Below is a small trained network, with its code and all its weights. Each question gives an input and a target symbol and asks what happens when units are switched off, that is, made to give their printed mean instead of their output.

import numpy as np


def w(rows, s, z=0):
    codes = np.array(rows[::2]) - 128.0
    scale = np.full(codes.shape[1], s)
    scale[-1] = z or s
    return codes * scale


def f(y):
    return np.maximum(y, 0)


def softmax(a):
    e = np.exp(a - a.max(-1, keepdims=True))
    return e / e.sum(-1, keepdims=True)


def log_softmax(a):
    a = a - a.max(-1, keepdims=True)
    return a - np.log(np.exp(a).sum(-1, keepdims=True))


def net(x, mask):
    ids = ['ΓΣΩαβεζθμξτφψ'.index(c) for c in x.split()]
    T = len(ids)
    res = E[ids] + P[:T]
    u = 0
    for l in range(3):
        q, k, v = (res @ M[l].T for M in (Q, K, V))
        z = softmax(np.where(np.tri(T) > 0, q @ k.T / 3**0.5, -1e9)) @ v
        res = res + np.where(mask[u], z, O[l][:, -1]) @ O[l][:, :-1]
        u += 1
        y = f(res @ A[l][:, :-1].T + A[l][:, -1])
        res = res + np.where(mask[u : u + 4], y, B[l][:, -1]) @ B[l][:, :-1]
        u += 4
    return log_softmax(res[-1] @ U[:, :-1].T + U[:, -1])


Q, K, V, O, A, B = {}, {}, {}, {}, {}, {}
E = w([
[200,164,154,132,73,157,195,126],'Γ',
[121,121,127,73,170,116,112,119],'Σ',
[108,127,170,157,200,111,91,129],'Ω',
[99,121,180,99,62,125,89,113],'α',
[171,250,54,138,131,118,126,138],'β',
[178,158,103,52,104,146,120,177],'ε',
[142,58,189,130,160,121,138,100],'ζ',
[227,196,152,112,146,111,124,118],'θ',
[186,154,120,121,63,71,202,124],'μ',
[190,103,101,165,133,162,88,107],'ξ',
[93,133,77,147,108,96,129,229],'τ',
[82,109,202,153,191,231,117,205],'φ',
[201,172,134,99,175,184,127,43],'ψ',
],0.02)
P = w([
[234,171,225,67,153,68,208,111],'0',
[185,185,222,113,151,101,181,122],'1',
[182,175,226,124,167,129,149,144],'2',
[164,167,225,132,179,163,117,166],'3',
[152,181,222,140,184,191,95,179],'4',
[129,166,233,148,188,207,79,186],'5',
[101,165,254,148,191,214,71,181],'6',
],0.006)
Q[0] = w([
[161,168,185,104,204,235,58,169],'L0H0',
[115,117,79,195,103,82,143,89],'L0H0',
[3,111,56,141,89,230,152,15],'L0H0',
],0.006)
K[0] = w([
[105,155,164,131,73,125,49,126],'L0H0',
[129,116,112,88,162,146,147,126],'L0H0',
[78,124,135,43,121,118,249,73],'L0H0',
],0.012)
V[0] = w([
[130,96,147,197,17,165,2,94],'L0H0',
[47,136,169,72,105,94,170,83],'L0H0',
[104,173,153,139,83,125,30,113],'L0H0',
],0.0084)
O[0] = w([
[86,250,183,167,85,202,187,62,169],'L0H0',
[210,111,224,182,84,106,34,227,2],'L0H0',
[49,254,199,97,34,206,102,179,150],'L0H0',
],0.0059,0.0068)
A[0] = w([
[119,106,144,85,125,161,140,180,103],'L0N0',
[129,127,94,170,152,88,149,138,97],'L0N1',
[63,124,83,250,77,128,83,141,5],'L0N2',
[125,128,112,139,137,124,88,78,157],'L0N3',
],0.018,0.027)
B[0] = w([
[145,168,106,145,141,127,133,121,145],'L0N0',
[110,127,88,126,113,160,164,82,141],'L0N1',
[174,65,5,38,153,45,97,51,128],'L0N2',
[130,124,117,91,112,182,169,169,254],'L0N3',
],0.018,0.0084)
Q[1] = w([
[123,104,138,81,149,191,185,171],'L1H0',
[54,122,102,143,117,40,122,138],'L1H0',
[65,124,119,244,81,99,165,188],'L1H0',
],0.011)
K[1] = w([
[14,129,192,99,112,237,54,60],'L1H0',
[132,75,72,120,214,135,184,240],'L1H0',
[98,88,101,253,81,141,235,185],'L1H0',
],0.0067)
V[1] = w([
[146,231,180,146,152,137,102,99],'L1H0',
[191,218,76,247,213,88,226,86],'L1H0',
[82,190,23,2,138,59,57,41],'L1H0',
],0.0065)
O[1] = w([
[144,182,153,112,54,116,76,135,180],'L1H0',
[196,139,165,195,122,128,141,187,147],'L1H0',
[164,153,116,3,165,81,118,137,2],'L1H0',
],0.011,0.0041)
A[1] = w([
[141,170,185,100,225,102,231,145,160],'L1N0',
[254,168,197,133,193,180,89,23,68],'L1N1',
[63,123,176,153,206,127,59,183,3],'L1N2',
[97,198,123,163,124,43,198,226,38],'L1N3',
],0.0072,0.006)
B[1] = w([
[101,141,145,212,173,133,190,126,255],'L1N0',
[40,2,147,64,47,75,71,218,187],'L1N1',
[197,187,88,82,91,92,170,185,148],'L1N2',
[34,149,76,139,110,125,126,73,178],'L1N3',
],0.0094,0.0075)
Q[2] = w([
[201,149,213,195,247,160,133,227],'L2H0',
[157,100,97,130,185,26,26,73],'L2H0',
[221,40,1,146,92,194,117,56],'L2H0',
],0.0078)
K[2] = w([
[205,157,220,107,104,107,118,1],'L2H0',
[228,86,106,148,159,42,144,164],'L2H0',
[53,147,164,150,132,113,247,132],'L2H0',
],0.0097)
V[2] = w([
[74,222,168,194,195,95,118,107],'L2H0',
[118,119,244,107,156,144,150,78],'L2H0',
[60,81,60,122,81,79,117,115],'L2H0',
],0.011)
O[2] = w([
[100,195,189,164,220,30,164,131,67],'L2H0',
[101,122,243,76,120,102,93,95,130],'L2H0',
[2,155,192,103,54,108,203,195,3],'L2H0',
],0.01,0.0068)
A[2] = w([
[52,83,235,96,118,100,145,1,93],'L2N0',
[111,153,172,119,6,75,69,237,78],'L2N1',
[101,163,12,121,202,139,128,95,2],'L2N2',
[86,90,232,161,165,201,127,191,61],'L2N3',
],0.0079,0.0095)
B[2] = w([
[141,112,104,136,122,178,146,181,243],'L2N0',
[182,98,104,155,239,147,150,108,243],'L2N1',
[141,159,255,118,109,184,117,94,253],'L2N2',
[102,167,79,162,51,62,105,52,253],'L2N3',
],0.0094,0.0048)
U = w([
[107,124,173,132,127,155,119,148,24],'Γ',
[153,154,79,107,88,61,178,52,147],'Σ',
[169,187,126,114,141,143,156,152,6],'Ω',
[148,119,203,115,139,147,106,254,133],'α',
[154,178,66,59,115,89,134,160,157],'β',
[150,164,93,169,106,101,84,164,65],'ε',
[81,75,187,138,109,119,146,63,102],'ζ',
[99,116,124,49,183,130,144,112,149],'θ',
[172,137,191,133,42,98,152,167,167],'μ',
[103,144,130,53,56,110,139,103,180],'ξ',
[65,133,91,124,123,113,147,171,202],'τ',
[120,131,102,139,183,104,80,71,140],'φ',
[107,116,83,138,156,172,141,106,39],'ψ',
],0.014)

Each question gives the input, a string of symbols that net reads in full, and the target symbol t.
The units are the heads (3 rows each of Q, K, V and O) and the neurons (one row each of A and B). Each row of codes is followed by its name. A weight is (code - 128) times the scale printed after its matrix; where a second scale follows, it is the last column's (O, A, B and U).
mask holds one flag per unit, layer by layer, with each layer's heads first. A switched-off unit (its flag False) gives its mean, the last column of its rows in O or B, instead of its output. The means were averaged over made-up inputs and are rounded, as every weight is.
A unit's drop is (log p(t) with every unit on - log p(t) with that unit switched off) / (log p(t) with every unit on - log p(t) with every unit switched off).
The circuit of an input: a set's keep is (log p(t) with only the set's units on - log p(t) with every unit switched off) / (log p(t) with every unit on - log p(t) with every unit switched off). Starting from the 12 units with the biggest drops (on a tie, the unit counted first), units are removed one at a time, each time the one whose removal leaves the highest keep (on an exact tie, the one counted first), for as long as the keep stays at least 0.8.
circuit, biggest first: the units of the circuit, biggest drop first
most important unit: the unit with the biggest drop
top k neurons: the k neurons with the biggest drops, biggest first
k most important neurons of layer l: the k neurons of layer l with the biggest drops, biggest first
input ζ α ξ β Ω, target ξ: circuit, biggest first -> L1H0; L2H0; L1N0
input Ω ξ θ Ω α θ θ, target θ: 3 most important neurons of layer 2 -> L2N1; L2N3; L2N2
input τ ξ ξ Ω, target φ: top 2 neurons -> L0N3; L1N1
input α Ω Ω, target α: most important unit -> L0H0
input Ω τ ξ τ Σ Γ ξ, target τ: top 3 neurons -> L1N0; L1N3; L2N2
input θ ξ ξ α ξ Σ, target ξ: circuit, biggest first -> L1H0; L2H0
input α μ ξ θ ψ ξ φ, target ψ: top 3 neurons -> L2N1; L1N1; L1N0
input Ω ξ μ ψ, target ξ: circuit, biggest first -> L1N1; L2H0
input θ ξ ξ β τ Γ ξ, target Ω: top 4 neurons -> L0N3; L1N3; L1N0; L1N1
input ξ Ω θ, target α: top 2 neurons -> L1N1; L2N1
input τ τ Σ, target θ: top 2 neurons -> L1N0; L1N1
input ψ τ ξ β τ, target ψ: top 2 neurons -> L0N3; L1N0
input θ Ω α ξ τ ψ ε, target ψ: top 4 neurons -> L2N1; L1N1; L1N0; L2N2
input τ α ξ ζ τ θ, target τ: circuit, biggest first -> L2H0; L1H0; L0H0
input ε Ω β, target Ω: circuit, biggest first -> L2N2; L2H0; L1N3
input τ Γ φ τ α Σ ξ, target ξ: most important unit -> L0N3
input ξ Ω ξ, target φ: circuit, biggest first -> L2H0; L1N0
input ξ Ω Σ Ω α, target α: 2 most important neurons of layer 0 -> L0N3; L0N0
input φ τ ζ ξ α Σ, target ξ: circuit, biggest first -> L0H0; L1H0
input τ Ω τ, target φ: top 2 neurons -> L0N3; L1N0
input ξ ζ α θ Ω ξ, target ξ: circuit, biggest first -> L0H0; L1H0; L1N0
input φ τ ξ ξ φ α, target φ: top 2 neurons -> L0N3; L1N1
input α Ω ξ μ, target ξ: circuit, biggest first -> L1H0; L2H0
input ξ ε α ξ Ω ε, target ξ: top 2 neurons -> L1N1; L1N0
input ζ ξ τ ξ, target τ: top neuron -> L1N3
